Below are the code and all the weights of a small trained network. Each question names an input and a target symbol and asks about switching units off, where a switched-off unit gives its printed mean instead of its output.

import numpy as np


def w(rows, s, z=0):
    codes = np.array(rows[::2]) - 128.0
    scale = np.full(codes.shape[1], s)
    scale[-1] = z or s
    return codes * scale


def norm(h):
    return h / np.sqrt((h * h).mean(-1, keepdims=True) + 1e-5)


def f(y):
    return np.maximum(y, 0)


def softmax(a):
    e = np.exp(a - a.max(-1, keepdims=True))
    return e / e.sum(-1, keepdims=True)


def log_softmax(a):
    a = a - a.max(-1, keepdims=True)
    return a - np.log(np.exp(a).sum(-1, keepdims=True))


def net(x, mask):
    ids = ['ΘΣΩεηλ'.index(c) for c in x.split()]
    T = len(ids)
    res = E[ids] + P[:T]
    u = 0
    for l in range(3):
        r = norm(res)
        for j in range(2):
            rows = slice(2 * j, 2 * j + 2)
            q, k, v = (r @ M[l][rows].T for M in (Q, K, V))
            z = softmax(np.where(np.tri(T) > 0, q @ k.T / 2**0.5, -1e9)) @ v
            o = O[l][rows]
            res = res + np.where(mask[u + j], z, o[:, -1]) @ o[:, :-1]
        u += 2
        y = f(norm(res) @ A[l][:, :-1].T + A[l][:, -1])
        res = res + np.where(mask[u : u + 8], y, B[l][:, -1]) @ B[l][:, :-1]
        u += 8
    return log_softmax(norm(res)[-1] @ U[:, :-1].T + U[:, -1])


Q, K, V, O, A, B = {}, {}, {}, {}, {}, {}
E = w([
[128,98,5,127,125],'Θ',
[101,147,103,124,89],'Σ',
[105,173,58,177,164],'Ω',
[168,73,98,154,57],'ε',
[181,124,152,73,129],'η',
[26,125,78,89,137],'λ',
],0.027)
P = w([
[250,160,206,125,173],'0',
[114,125,225,67,164],'1',
[134,96,235,171,131],'2',
[126,79,180,171,126],'3',
[99,82,19,134,40],'4',
[105,59,18,155,29],'5',
[123,58,2,144,36],'6',
[96,49,91,152,62],'7',
[82,59,67,137,50],'8',
[92,78,47,132,46],'9',
],0.0054)
Q[0] = w([
[161,128,218,153,203],'0.h0',
[163,148,253,44,199],'0.h0',
[112,53,137,80,107],'0.h1',
[112,64,115,73,45],'0.h1',
],0.037)
K[0] = w([
[128,51,122,163,226],'0.h0',
[144,108,239,103,250],'0.h0',
[111,120,109,99,60],'0.h1',
[59,129,61,137,5],'0.h1',
],0.024)
V[0] = w([
[148,54,132,110,159],'0.h0',
[73,105,175,49,105],'0.h0',
[129,145,147,122,116],'0.h1',
[160,253,106,101,44],'0.h1',
],0.017)
O[0] = w([
[176,170,164,98,161,119],'0.h0',
[150,127,177,172,101,142],'0.h0',
[120,125,135,139,134,120],'0.h1',
[165,142,159,246,120,254],'0.h1',
],0.014,0.0094)
A[0] = w([
[44,172,111,139,177,219],'0.n0',
[140,125,120,154,1,145],'0.n1',
[57,72,168,140,170,232],'0.n2',
[122,135,152,109,134,76],'0.n3',
[160,180,187,54,113,8],'0.n4',
[20,144,169,70,121,44],'0.n5',
[71,154,133,150,73,124],'0.n6',
[123,210,116,179,80,116],'0.n7',
],0.024,0.0015)
B[0] = w([
[189,98,171,211,97,168],'0.n0',
[91,124,169,24,114,250],'0.n1',
[170,146,149,97,81,148],'0.n2',
[143,111,99,131,116,135],'0.n3',
[253,124,76,136,135,164],'0.n4',
[165,207,127,151,9,155],'0.n5',
[93,168,68,124,110,171],'0.n6',
[95,179,80,206,145,190],'0.n7',
],0.027,0.019)
Q[1] = w([
[102,199,141,92,162],'1.h0',
[146,117,104,145,86],'1.h0',
[182,212,252,152,158],'1.h1',
[184,166,137,46,106],'1.h1',
],0.017)
K[1] = w([
[97,154,138,109,130],'1.h0',
[140,94,70,143,80],'1.h0',
[220,190,255,145,209],'1.h1',
[127,170,166,64,85],'1.h1',
],0.015)
V[1] = w([
[172,254,82,174,190],'1.h0',
[15,195,86,103,156],'1.h0',
[95,172,234,167,158],'1.h1',
[168,100,184,179,64],'1.h1',
],0.019)
O[1] = w([
[95,65,127,28,246,110],'1.h0',
[217,31,186,101,110,92],'1.h0',
[170,246,36,129,158,2],'1.h1',
[136,192,134,71,162,142],'1.h1',
],0.012,0.005)
A[1] = w([
[193,104,96,96,86,101],'1.n0',
[48,184,198,112,149,46],'1.n1',
[154,178,136,110,148,60],'1.n2',
[106,160,84,164,141,68],'1.n3',
[151,150,142,253,136,68],'1.n4',
[240,90,112,107,157,3],'1.n5',
[157,88,201,53,127,128],'1.n6',
[152,57,87,90,128,74],'1.n7',
],0.018,0.0014)
B[1] = w([
[134,101,119,99,169,242],'1.n0',
[143,110,19,94,188,209],'1.n1',
[171,107,173,150,99,178],'1.n2',
[117,135,142,41,129,200],'1.n3',
[74,167,237,170,226,249],'1.n4',
[231,202,2,127,119,226],'1.n5',
[108,135,219,26,169,254],'1.n6',
[141,89,203,122,76,190],'1.n7',
],0.019,0.0069)
Q[2] = w([
[182,155,137,111,109],'2.h0',
[3,95,155,188,106],'2.h0',
[74,196,109,172,133],'2.h1',
[167,101,122,139,131],'2.h1',
],0.033)
K[2] = w([
[162,146,139,170,120],'2.h0',
[6,91,39,99,86],'2.h0',
[165,207,108,175,100],'2.h1',
[82,86,88,91,101],'2.h1',
],0.026)
V[2] = w([
[215,161,155,2,220],'2.h0',
[163,232,101,166,186],'2.h0',
[157,186,120,131,151],'2.h1',
[160,183,187,114,44],'2.h1',
],0.016)
O[2] = w([
[145,180,151,175,249,130],'2.h0',
[199,165,181,82,157,155],'2.h0',
[44,142,82,116,53,139],'2.h1',
[92,125,227,61,122,252],'2.h1',
],0.013,0.011)
A[2] = w([
[104,168,101,139,71,4],'2.n0',
[172,79,92,148,58,110],'2.n1',
[124,201,104,131,145,27],'2.n2',
[75,68,154,111,161,78],'2.n3',
[212,176,69,86,74,5],'2.n4',
[189,131,120,2,82,171],'2.n5',
[170,218,131,159,26,133],'2.n6',
[132,139,188,189,195,91],'2.n7',
],0.022,0.0013)
B[2] = w([
[111,91,102,93,1,180],'2.n0',
[100,121,220,175,171,163],'2.n1',
[188,49,152,119,108,162],'2.n2',
[155,57,128,73,53,180],'2.n3',
[176,52,40,172,245,186],'2.n4',
[9,245,161,128,217,249],'2.n5',
[209,125,185,229,22,203],'2.n6',
[30,170,85,250,85,164],'2.n7',
],0.019,0.017)
U = w([
[145,7,174,166,159,104],'Θ',
[112,154,43,124,111,109],'Σ',
[61,120,113,224,171,99],'Ω',
[113,163,171,69,149,119],'ε',
[188,109,42,116,150,253],'η',
[181,162,156,160,44,80],'λ',
],0.011,0.0049)

Each question gives the input, a string of symbols that net reads in full, and the target symbol t.
The units are the heads (2 rows each of Q, K, V and O) and the neurons (one row each of A and B). Each row of codes is followed by its name. A weight is (code - 128) times the scale printed after its matrix; where a second scale follows, it is the last column's (O, A, B and U).
mask holds one flag per unit, layer by layer, with each layer's heads first. A switched-off unit (its flag False) gives its mean, the last column of its rows in O or B, instead of its output. The means were averaged over made-up inputs and are rounded, as every weight is.
A unit's drop is (log p(t) with every unit on - log p(t) with that unit switched off) / (log p(t) with every unit on - log p(t) with every unit switched off).
The circuit of an input: a set's keep is (log p(t) with only the set's units on - log p(t) with every unit switched off) / (log p(t) with every unit on - log p(t) with every unit switched off). Starting from the 12 units with the biggest drops (on a tie, the unit counted first), units are removed one at a time, each time the one whose removal leaves the highest keep (on an exact tie, the one counted first), for as long as the keep stays at least 0.8.
units of the circuit, in order: the units of the circuit, biggest drop first
k most important neurons: the k neurons with the biggest drops, biggest first
top k neurons in layer l: the k neurons of layer l with the biggest drops, biggest first
which heads matter: for each layer, one digit per head in row order, 1 if its drop is at least 0.15 and else 0, layers parted by /
drop of u: that unit's drop, to one decimal
input Σ ε η η, target Ω: units of the circuit, in order => [0.h1; 2.n7]
input λ Σ λ η λ η Ω, target Σ: 4 most important neurons => [0.n6; 0.n7; 0.n1; 1.n3]
input η η Σ Θ, target Σ: which heads matter => 11 / 00 / 00
input Σ η λ, target Ω: most important neuron => [1.n4]
input Ω Ω Ω ε ε Θ Σ Ω ε, target Θ: units of the circuit, in order => [1.h1; 0.n5]
input Σ ε λ ε, target Ω: which heads matter => 01 / 10 / 00
input Ω Σ Θ ε, target η: which heads matter => 11 / 11 / 01
input η ε Θ ε Θ, target Θ: which heads matter => 00 / 01 / 00
input ε η η Σ η Ω η Σ λ, target Σ: which heads matter => 11 / 10 / 00
input η η Ω ε η ε Σ λ, target Σ: top 2 neurons in layer 1 => [1.n1; 1.n3]
input Σ ε η, target Ω: 2 most important neurons => [2.n7; 1.n4]
input Ω η Θ η Σ η, target η: which heads matter => 10 / 11 / 00
input Σ Σ η ε Θ Σ, target Σ: which heads matter => 01 / 00 / 00
input λ η Σ η λ Ω ε, target Σ: 2 most important neurons => [0.n4; 0.n1]
input Σ η Θ, target Ω: 3 most important neurons => [1.n4; 2.n7; 0.n7]
input η Σ ε, target Σ: 3 most important neurons => [0.n1; 0.n4; 1.n1]
input Σ λ η ε, target Ω: most important neuron => [0.n7]
input ε Θ Ω Ω ε ε ε ε, target ε: 2 most important neurons => [0.n1; 2.n5]
input Σ ε Ω Θ, target Ω: 2 most important neurons => [1.n4; 0.n7]
input Ω ε η ε η η ε Σ Ω, target Σ: most important neuron => [0.n4]
input λ λ η ε Ω ε λ ε Ω, target Ω: drop of 2.n7 => 0.1
input ε ε Ω η λ η, target η: drop of 1.h0 => 0.0
input Σ ε λ Ω Ω η Σ, target Σ: drop of 2.n6 => 0.0
